Below is a small trained network, with its code and all its weights. Each question gives an input and a class and asks what happens when units are switched off, that is, made to give their printed mean instead of their output.

import numpy as np


def w(rows, s, z=0):
    codes = np.array(rows[::2]) - 128.0
    scale = np.full(codes.shape[1], s)
    scale[-1] = z or s
    return codes * scale


def norm(h):
    return h / np.sqrt((h * h).mean(-1, keepdims=True) + 1e-5)


def f(y):
    return np.maximum(y, 0)


def log_softmax(a):
    a = a - a.max(-1, keepdims=True)
    return a - np.log(np.exp(a).sum(-1, keepdims=True))


def net(x, mask):
    res = np.array(x, float).reshape(1, 8) / 4 @ E
    u = 0
    for l in range(3):
        y = f(norm(res) @ A[l][:, :-1].T + A[l][:, -1])
        res = res + np.where(mask[u : u + 9], y, B[l][:, -1]) @ B[l][:, :-1]
        u += 9
    return log_softmax(norm(res)[-1] @ U[:, :-1].T + U[:, -1])


A, B = {}, {}
E = w([
[171,220,190,121],'x0',
[104,133,105,101],'x1',
[168,52,210,28],'x2',
[102,137,105,96],'x3',
[162,118,164,173],'x4',
[125,129,126,126],'x5',
[2,111,167,152],'x6',
[132,128,132,133],'x7',
],0.0054)
A[0] = w([
[170,66,80,167,198],'0.n1',
[86,220,126,234,105],'0.n2',
[215,142,185,171,78],'0.n3',
[116,58,143,49,186],'0.n4',
[78,76,77,195,93],'0.n5',
[167,203,106,50,119],'0.n6',
[149,101,102,58,88],'0.n7',
[2,141,117,108,178],'0.n8',
[118,50,154,188,254],'0.n9',
],0.0069,0.0022)
B[0] = w([
[92,1,85,73,204],'0.n1',
[126,211,136,141,254],'0.n2',
[76,116,95,130,199],'0.n3',
[140,175,196,113,237],'0.n4',
[77,108,165,194,202],'0.n5',
[160,95,129,223,203],'0.n6',
[102,172,119,107,179],'0.n7',
[126,159,218,214,254],'0.n8',
[17,203,135,57,221],'0.n9',
],0.0049,0.0039)
A[1] = w([
[160,139,71,168,169],'1.n1',
[34,236,109,67,107],'1.n2',
[130,21,38,65,121],'1.n3',
[179,44,97,101,112],'1.n4',
[186,83,182,85,195],'1.n5',
[182,68,135,25,187],'1.n6',
[119,135,2,187,253],'1.n7',
[78,24,139,144,140],'1.n8',
[151,119,55,177,182],'1.n9',
],0.007,0.0024)
B[1] = w([
[153,169,192,84,188],'1.n1',
[169,123,83,142,246],'1.n2',
[134,17,162,99,203],'1.n3',
[34,185,83,82,179],'1.n4',
[101,106,34,146,224],'1.n5',
[119,167,28,198,236],'1.n6',
[165,82,254,120,255],'1.n7',
[83,181,111,114,204],'1.n8',
[183,14,213,31,193],'1.n9',
],0.0071,0.0039)
A[2] = w([
[208,163,108,154,133],'2.n1',
[106,152,140,79,59],'2.n2',
[216,155,99,76,79],'2.n3',
[80,254,185,58,131],'2.n4',
[180,88,201,90,219],'2.n5',
[119,115,224,187,159],'2.n6',
[48,143,103,209,67],'2.n7',
[163,86,135,200,189],'2.n8',
[17,141,63,79,6],'2.n9',
],0.008,0.0018)
B[2] = w([
[135,138,36,219,183],'2.n1',
[25,65,197,96,147],'2.n2',
[144,132,90,255,174],'2.n3',
[134,21,189,37,253],'2.n4',
[217,141,138,44,200],'2.n5',
[150,47,63,77,251],'2.n6',
[179,223,102,199,208],'2.n7',
[77,109,83,85,166],'2.n8',
[153,184,145,100,208],'2.n9',
],0.0039,0.0051)
U = w([
[131,29,185,68,250],'0',
[223,145,151,117,171],'1',
[43,139,154,191,87],'2',
[115,213,183,187,43],'3',
[109,83,3,83,122],'4',
[170,146,6,177,74],'5',
[50,110,170,95,113],'6',
],0.012,0.0025)

Each question gives the input, the list of numbers given to net, and the class t.
The units are the neurons (one row each of A and B). Each row of codes is followed by its name. A weight is (code - 128) times the scale printed after its matrix; where a second scale follows, it is the last column's (A, B and U).
mask holds one flag per neuron, layer by layer. A switched-off neuron (its flag False) gives its mean, the last column of its row in B, instead of its output. The means were averaged over made-up inputs and are rounded, as every weight is.
A unit's drop is (log p(t) with every unit on - log p(t) with that unit switched off) / (log p(t) with every unit on - log p(t) with every unit switched off).
The circuit of an input: a set's keep is (log p(t) with only the set's units on - log p(t) with every unit switched off) / (log p(t) with every unit on - log p(t) with every unit switched off). Starting from the 12 units with the biggest drops (on a tie, the unit counted first), units are removed one at a time, each time the one whose removal leaves the highest keep (on an exact tie, the one counted first), for as long as the keep stays at least 0.8.
units of the circuit, in order: the units of the circuit, biggest drop first
most important unit: the unit with the biggest drop
k most important neurons: the k neurons with the biggest drops, biggest first
top k neurons in layer l: the k neurons of layer l with the biggest drops, biggest first
drop when u is switched off: that unit's drop, to one decimal
input [3,-3,0,4,-3,-4,7,-8], class 3: units of the circuit, in order	2.n7; 0.n8
input [1,-2,-5,-3,-2,7,-1,6], class 1: most important neuron	0.n2
input [-3,-7,1,-4,2,-5,0,4], class 4: units of the circuit, in order	0.n8; 1.n7
input [1,-7,2,-1,-1,2,-5,-4], class 5: 2 most important neurons	1.n6; 2.n4
input [-7,5,2,0,7,-4,-6,-5], class 4: 2 most important neurons	1.n6; 1.n4
input [0,7,6,4,6,-5,-2,7], class 4: 2 most important neurons	0.n8; 0.n2
input [2,-7,-7,8,-1,-7,-2,7], class 1: 2 most important neurons	1.n7; 0.n2
input [-2,-4,8,-5,-7,-3,2,-3], class 6: 3 most important neurons	0.n4; 1.n6; 2.n6
input [-5,5,4,-6,-1,-4,-5,-8], class 4: 2 most important neurons	1.n6; 1.n3
input [0,-5,6,0,-2,-4,-2,1], class 4: 2 most important neurons	0.n8; 0.n2
input [2,1,0,0,1,5,7,-5], class 3: top 4 neurons in layer 1	1.n9; 1.n7; 1.n3; 1.n2
input [-3,6,3,-8,-2,-7,-2,-1], class 4: top 2 neurons in layer 1	1.n6; 1.n3
input [-7,-6,5,-1,-1,-4,-8,2], class 4: drop when 1.n4 is switched off	0.1
input [2,-1,-5,1,-1,-5,-2,6], class 1: drop when 0.n2 is switched off	0.2
input [3,-4,8,6,-7,-7,-3,6], class 5: drop when 1.n6 is switched off	0.6
input [-4,0,7,-8,4,1,-3,6], class 4: drop when 1.n6 is switched off	0.2
input [5,1,1,-1,-3,1,0,-8], class 5: most important unit	1.n7
input [6,0,7,-3,-6,5,-3,-7], class 5: top 2 neurons in layer 1	1.n6; 1.n5
